Each row has a name. Each question is about the rows just above it.

safu: [ -4 -62  24  -5 -57   5 -45   0  -4  -1  23  -5 -37  68 -65 -17]
feb: [ -16  -80   -1  -15  -46  -70   73  -36    9  -45   18 -104  -25   73
  -77  -45]
sitid: [-18  -3  92  36 -36  21 -28  57   8  -2 -49 -15  -1  81 -32  90]
Which row holds [ -4 -62  24  -5 -57   5 -45   0  -4  -1  23  -5 -37  68 -65 -17]?  safu
[ -16  -80   -1  -15  -46  -70   73  -36    9  -45   18 -104  -25   73
  -77  -45] is in which row?  feb
The one value in sitid and safu:  [-1]
The one value in safu and sitid:  [-1]

sina: [-58 -17 -25 -92]
lizer: [-29 -39 -25 -92]
Someb: [-58 -28  34 -23]
fomot: [ 73   8 -59 -58]
Shared by sina and Someb:  [-58]
The one value in fomot and Someb:  [-58]
Shared by Someb and sina:  [-58]

bipas: [ 19   1  31   8  19 -14 -53  22 -32  37  -8 -20 -33 -44 -49  -3  37   4
 -55  -7 -37 -24 -29  17   5   7  36  14 -17  37 -34 -22 -22  -5  28  -2
 -10 -36  -3]
zuk: [32 26 35 30 28 35 23 21 16 38 29 18 14 18 27 23 31 20 24 33 26 33 20 37
 37 32 41 33 33 32 18 19 18 27 24 21 24 28 19]
kof: [-19  -9   2 -17  34 -39 -57  32  21  -9 -16  17  23  22 -53  19  41  26
 -48 -36 -54 -57 -18 -17 -51   1 -31  -4 -55  -4  -5  16   8 -28  32  12
  -8 -51 -23]
tor: [-52 -26 -70 -39 -52 -16  39 -50  16 -79 -21   0  19  34  30 -23 -76 -29
  39 -23  18  -2  13 -54 -40 -41 -80 -49 -11 -73  18   1   4 -22 -60 -21
 -17  15 -21]
nenu: [-21 -11  -5 -17  23 -32 -44  20  18 -13 -15  14  19  19 -40  13  27  18
 -35 -31 -42 -46 -15 -18 -45  -2 -32  -7 -45 -10 -23  13   6 -25  20   6
  -8 -40  27]
giv: [-19 -10   1 -16  30 -36 -53  28  19  -9 -15  15  20  19 -49  17  37  23
 -45 -34 -50 -52 -18 -16 -48   1 -29  -4 -51  -5  -5  14   7 -26  28   9
  -8 -47  33]
Dokem: [ 26   3  40  11  23 -21 -68  32 -41  46 -12 -26 -43 -56 -65  -4  47   6
 -73 -11 -49 -33 -37  20   6   8  47  16 -23  51 -44 -28 -28  -4  39 -24
 -12 -48  -4]
gobo: [  4  -5 -16   0 -47  11  29 -37 -39  -7  -6 -34 -39 -38  21 -34 -51 -37
  16  11  27  27  -1  -4  27 -21  13 -16  28  -4 -15  17 -24  10 -38 -23
 -10  22 -49]
saret: [ 27  47 -39  21 -38 -57  38  59   3 -42 -31  16  35  47 -13  -4 -52  31
   0 -20  48 -27  61 -49 -11 -64 -26 -58 -10  54  46   2  43  49  34  48
  29   4   4]
meb: [ 5 25 32 27 25 37 31 17 22 33 31 20 17 17 34 23 26 19 31 33 28 37 23 -5
 36 32 35 33 35 23 21 22 20 26 19 21 24 32 19]
lida: [-62 -30 -86 -45 -63 -15  55 -61  23 -95 -22   3 -25  45  44 -26 -94  19
  56 -23  30   3  21 -63 -45 -49 -96 -59  -8 -89  27   4   9 -23 -74 -24
 -14  25 -25]
Lan: [ 28  25  32  27  25 -24  31  17  22  33  31  20  17  17  34  23  26  19
  31  33  28  37  23  34  36  32  35  33  35  23  21  22  20  26 -16  21
  24  32  19]
Whose row is [ 26   3  40  11  23 -21 -68  32 -41  46 -12 -26 -43 -56 -65  -4  47   6
 -73 -11 -49 -33 -37  20   6   8  47  16 -23  51 -44 -28 -28  -4  39 -24
 -12 -48  -4]?  Dokem
Where do [-21 -11  -5 -17  23 -32 -44  20  18 -13 -15  14  19  19 -40  13  27  18
 -35 -31 -42 -46 -15 -18 -45  -2 -32  -7 -45 -10 -23  13   6 -25  20   6
  -8 -40  27] appear?  nenu
Which row holds [-19 -10   1 -16  30 -36 -53  28  19  -9 -15  15  20  19 -49  17  37  23
 -45 -34 -50 -52 -18 -16 -48   1 -29  -4 -51  -5  -5  14   7 -26  28   9
  -8 -47  33]?  giv
Whose row is [ 19   1  31   8  19 -14 -53  22 -32  37  -8 -20 -33 -44 -49  -3  37   4
 -55  -7 -37 -24 -29  17   5   7  36  14 -17  37 -34 -22 -22  -5  28  -2
 -10 -36  -3]?  bipas

Les: [-29  62 -60 -55 -34 -55 -12 105 -54]
fuvi: [-55 -54  62 -86 -34 -55 -12 -36 -29]
Dafa: [-29  62 -60  63 -34 -55 -30 105 -79]
Whose row is [-55 -54  62 -86 -34 -55 -12 -36 -29]?  fuvi
The row with [-29  62 -60  63 -34 -55 -30 105 -79] is  Dafa
Whose row is [-29  62 -60 -55 -34 -55 -12 105 -54]?  Les

Kiti: [-45 -18  41  14  32 -22 -41   4  16 -49 -14 -21 -67 -13  45  -1  -1  14
  16 -36 -30 -40 -37 -24  19  36 -46 -59 -57 -23 -21  28 -34  43]
ziv: [-30 -13  12 -21  40 -20 -17 -26  15 -35 -11  -6 -77  -1  49  -8   0   5
  26 -26 -37 -40 -21 -31  34  23 -38 -49 -56   9 -39  28 -40  36]
rakip: [-37  -9  28   1  22 -16 -24  -3   4 -46  -5 -25 -61   8  28 -31   5   0
  20 -35 -23 -39 -18 -40  10  30 -52 -44 -57  -6 -22  12 -54  22]
Vov: [-42 -29  18  14  22 -17 -15   4  16 -64 -14 -13 -66 -13  41  -5  -7  -5
  10 -49 -58 -26 -12 -31  22  26 -41 -52 -60 -16 -16  15 -30  27]
Selep: [-44 -22  21   9  47 -34 -20  -5  13 -63 -33  -3 -75  -9  23   3  -4   2
  22 -36 -27 -48 -40 -17  31  22 -37  35 -60 -25 -22   4 -47  29]
zeref: [-26 -10  17   9  30 -15 -25  -1  12 -52 -20 -40 -96   2  38  -7 -12  -8
  23 -38 -42 -48 -32 -46  19  26 -44 -48 -53 -11 -20  13 -36  22]
diral: [-37  -9  34  -3  41 -34 -19  -3  17 -46 -27  10 -74  -4  20  -6  12   0
  20 -34 -28 -43 -24 -42  13  17 -44 -46 -49 -22 -36  19 -30  14]
duro: [-41 -19  34   3  33 -39 -30   2  23 -52 -28 -21 -67  -7  21   6   8   1
  20 -46 -34 -46 -39 -28 -20  34 -37 -49 -39 -25 -28  24 -38  23]
zekob: [-29 -15  26  12  50 -20 -23  -4  18 -45 -15  -6 -74  -6  36  -5  -3  10
  12 -41 -29 -60 -31 -24  16  35 -41 -62 -64 -20 -22   0 -45  43]
Which row holds [-29 -15  26  12  50 -20 -23  -4  18 -45 -15  -6 -74  -6  36  -5  -3  10
  12 -41 -29 -60 -31 -24  16  35 -41 -62 -64 -20 -22   0 -45  43]?  zekob
Whose row is [-41 -19  34   3  33 -39 -30   2  23 -52 -28 -21 -67  -7  21   6   8   1
  20 -46 -34 -46 -39 -28 -20  34 -37 -49 -39 -25 -28  24 -38  23]?  duro
Whose row is [-45 -18  41  14  32 -22 -41   4  16 -49 -14 -21 -67 -13  45  -1  -1  14
  16 -36 -30 -40 -37 -24  19  36 -46 -59 -57 -23 -21  28 -34  43]?  Kiti
Whose row is [-37  -9  28   1  22 -16 -24  -3   4 -46  -5 -25 -61   8  28 -31   5   0
  20 -35 -23 -39 -18 -40  10  30 -52 -44 -57  -6 -22  12 -54  22]?  rakip

das: [-34  26  -7 -14  51]
vipa: [ 19  33 -66 -14  -3]
nipas: [ 42 -13  -3  21 -40]
maru: [ 60 -81 -35 -39  84]
sunun: [ 35 -36  -7  17 -47]
Feru: [-25 -52  70 -70 -21]
let: [ -3   2  -3   5 -19]
Rako: [ 42  -2  -8  21 -30]
suru: [-36  27  -6 -18  50]
Which value is in both let and vipa?  [-3]
Shared by das and vipa:  [-14]
Shared by let and nipas:  [-3]

padol: [ 26  41   5 -17 -24  13  -6  55   0  23 -32  -2   3   1 -10   2  15 -97
 -23 -14 -11]
Pode: [-10 -37 -25  -1  31 -38  -6 -45 -14   5  35 -16 -23 -20  55 -18   2  75
  33  42 -17]
vepi: [ -7  33  12   5 -28  26  12  45   0   7 -36  -1   7  12 -29   5   3 -93
 -29 -38   7]
Nelo: [ 10 -36 -45 -11  29  42 -13  -1 -47  38  33 -39 -42 -33  77 -34  41  42
  33  72 -14]
Rolat: [ 36 -45 -35 -19  42 -30 -31  63 -29  54  25 -33 -27 -27  91 -27  81  15
  28 112 -35]
fiza: [-37  -6   7  35   3   5  47 -74  14 -48  12  13   3   0 -42  12 -46  56
   4 -30  35]
sasat: [ 12 -40 -40 -10  37 -40 -14 -17 -37  31  41 -34 -40 -22  78 -28  29  56
  38  74 -22]
biru: [-15  41  35  14 -44   2  20  -6  40 -35 -34  39  42  31   1  43 -42 -51
 -40 -82  23]
[-10 -37 -25  -1  31 -38  -6 -45 -14   5  35 -16 -23 -20  55 -18   2  75
  33  42 -17] is in which row?  Pode
Which value is in both Rolat and fiza?  [-30]
Which value is in both Rolat and vepi?  [-29]

minev: [ -6  -1 -46  -5 -10  22  23   5  12   7 -11  60   6 -48 -11  -1]
kigo: [  5  10 -11  -1   0  -1  -8   8  35   3  27  41  -1  69  29  17]
Lasaf: [-13   0  -4   3  -6 -10 -11  23  -4   1 -22  16 -18 -32 -52  -8]
rov: [-13  15  -1   9  -3 -19 -10  38 -21  -1  -4  18   5  25   8  -8]
Gak: [ 26 -21 -18  -3  -7  -4 -12  -9  18  -4   9  27  44  -1 -43  -6]
rola: [  2 -21 -18  -3  -7  -4 -12  26  18   2   9  27  44 -62 -43  14]
Whose row is [-13  15  -1   9  -3 -19 -10  38 -21  -1  -4  18   5  25   8  -8]?  rov
Which value is in both rola and kigo?  [27]
[-13   0  -4   3  -6 -10 -11  23  -4   1 -22  16 -18 -32 -52  -8] is in which row?  Lasaf

Vilam: [ 79   9  81  80  32 -64]
bavo: [ 78 -13  56  26  79 -25]
pem: [  3 -32  81  80  -8 -37]
gep: [ 91  -2  80 -66  95  32]
The one value in gep and pem:  [80]
Whose row is [ 91  -2  80 -66  95  32]?  gep
Whose row is [  3 -32  81  80  -8 -37]?  pem
Shared by Vilam and bavo:  [79]

zole: [-16  -4  23 -20  87   0  -7  64 -14]
Dif: [-111   99   98  -45   65   17  -40   -6  -10]
rav: [-111   91   22   24   98  -40   -9    5   44]
kirim: [ -3 -39  18 -24  84  -8 -28  87  65]
Shared by zole and kirim:  [87]
The one value in Dif and kirim:  [65]
Shared by kirim and zole:  [87]
Whose row is [-111   91   22   24   98  -40   -9    5   44]?  rav
The row with [ -3 -39  18 -24  84  -8 -28  87  65] is  kirim

papul: [  8  11  -9 -60  19  12  14  13  -1 -11  29   7 -59  -2  -8  -9]
zezag: [  8  28  -9 -60  19  12   9   7  -1 -11  -2   8 -73  14  -8   0]
rak: [  14   21   11  -73   -9  -12   27    4    9  -42    8  -10 -104   26
   28   10]
Whose row is [  8  11  -9 -60  19  12  14  13  -1 -11  29   7 -59  -2  -8  -9]?  papul
The row with [  14   21   11  -73   -9  -12   27    4    9  -42    8  -10 -104   26
   28   10] is  rak
[  8  28  -9 -60  19  12   9   7  -1 -11  -2   8 -73  14  -8   0] is in which row?  zezag

tupo: [ -32  -59   55  -35   19  -60  105  -69  -24   -4   63  -76  -34  -80
    4   48 -100]
Lus: [ 49 -33  22  62  -9  41 -11  54 -63  31 -68 -82 -16  40 -96  46 -88]
damo: [ -50   11   78 -102  -61   16    7   -3   35  105  -27  -12  -24  -29
   48  -62   39]
sene: [-33   6 -40   5 105  41  64  39 -46  17 -95  38 -15  45 -92 -74  -8]
vud: [ 99  20 -49 -75  99  63 -69  12  66  84 103  17  99  22 -74  52  57]
bap: [-106   52  -64  -28   74  -42   47   48  -48   83  -67   26   -7   45
  -78 -100    5]
kirif: [  42   29  -81   11   85   60   49   59   48  -29   75   88   15  -33
 -105  -12  -32]
bet: [-55 -67 -22   9 -85   8  16  39  80 -26  85 -46  77 -65  38 -99 -11]
maf: [ -23   97   58   13   69   48   21  -75  -38   39   95  -36    7   67
   43 -100  -21]
Vasu: [  85 -104   66  -90   31   16   74   76  -12   73   99   24  -11   35
 -102  -66   70]
Shared by kirif and bet:  [85]
The one value in sene and tupo:  [105]

beki: [ -6 -10  33  18 -31 -53 -68  27 -10]
Tume: [-12  44   6 -29 -69  30  16  -6   4]
nar: [ 28 -54 -85  -4  25  -3  -8  -5  -5]
Dag: [-12  44   6 -29 -69  30  16  46 -69]
Posu: [-47  -7   3 -15   8 -56 -38  22  -2]
vin: [-21 -17 -10 -53  -6   4   1 -68  28]
Mam: [-32 -42 -35  53 -53 -29  -6  -2 -11]
The one value in vin and nar:  [28]
Which value is in both beki and Tume?  [-6]
Shared by Posu and Mam:  [-2]
Where do [-12  44   6 -29 -69  30  16  -6   4] appear?  Tume
The row with [-32 -42 -35  53 -53 -29  -6  -2 -11] is  Mam
Which value is in both Tume and beki?  [-6]
Shared by nar and vin:  [28]

semut: [-30  45 -17 -28  32 -35  19  52 -48  29  27 -28  20  33  35  21  55]
Fop: [  2   4 -45  29 -46  30 -15  -1  29 -27 -39  29 -16 -26 -49 -28  97]
lunav: [ -1  -1   1  -1   0   0  -2  -1   1  -2   1   3  -2   1   1 -28  -1]
rusi: [  2  -2   0   2  -3 -46   0  -2  -2   0  -2   0  -2  -2  -2  -1   3]
Shared by semut and lunav:  [-28]
Shared by lunav and semut:  [-28]
Whose row is [  2  -2   0   2  -3 -46   0  -2  -2   0  -2   0  -2  -2  -2  -1   3]?  rusi
Whose row is [  2   4 -45  29 -46  30 -15  -1  29 -27 -39  29 -16 -26 -49 -28  97]?  Fop
[-30  45 -17 -28  32 -35  19  52 -48  29  27 -28  20  33  35  21  55] is in which row?  semut

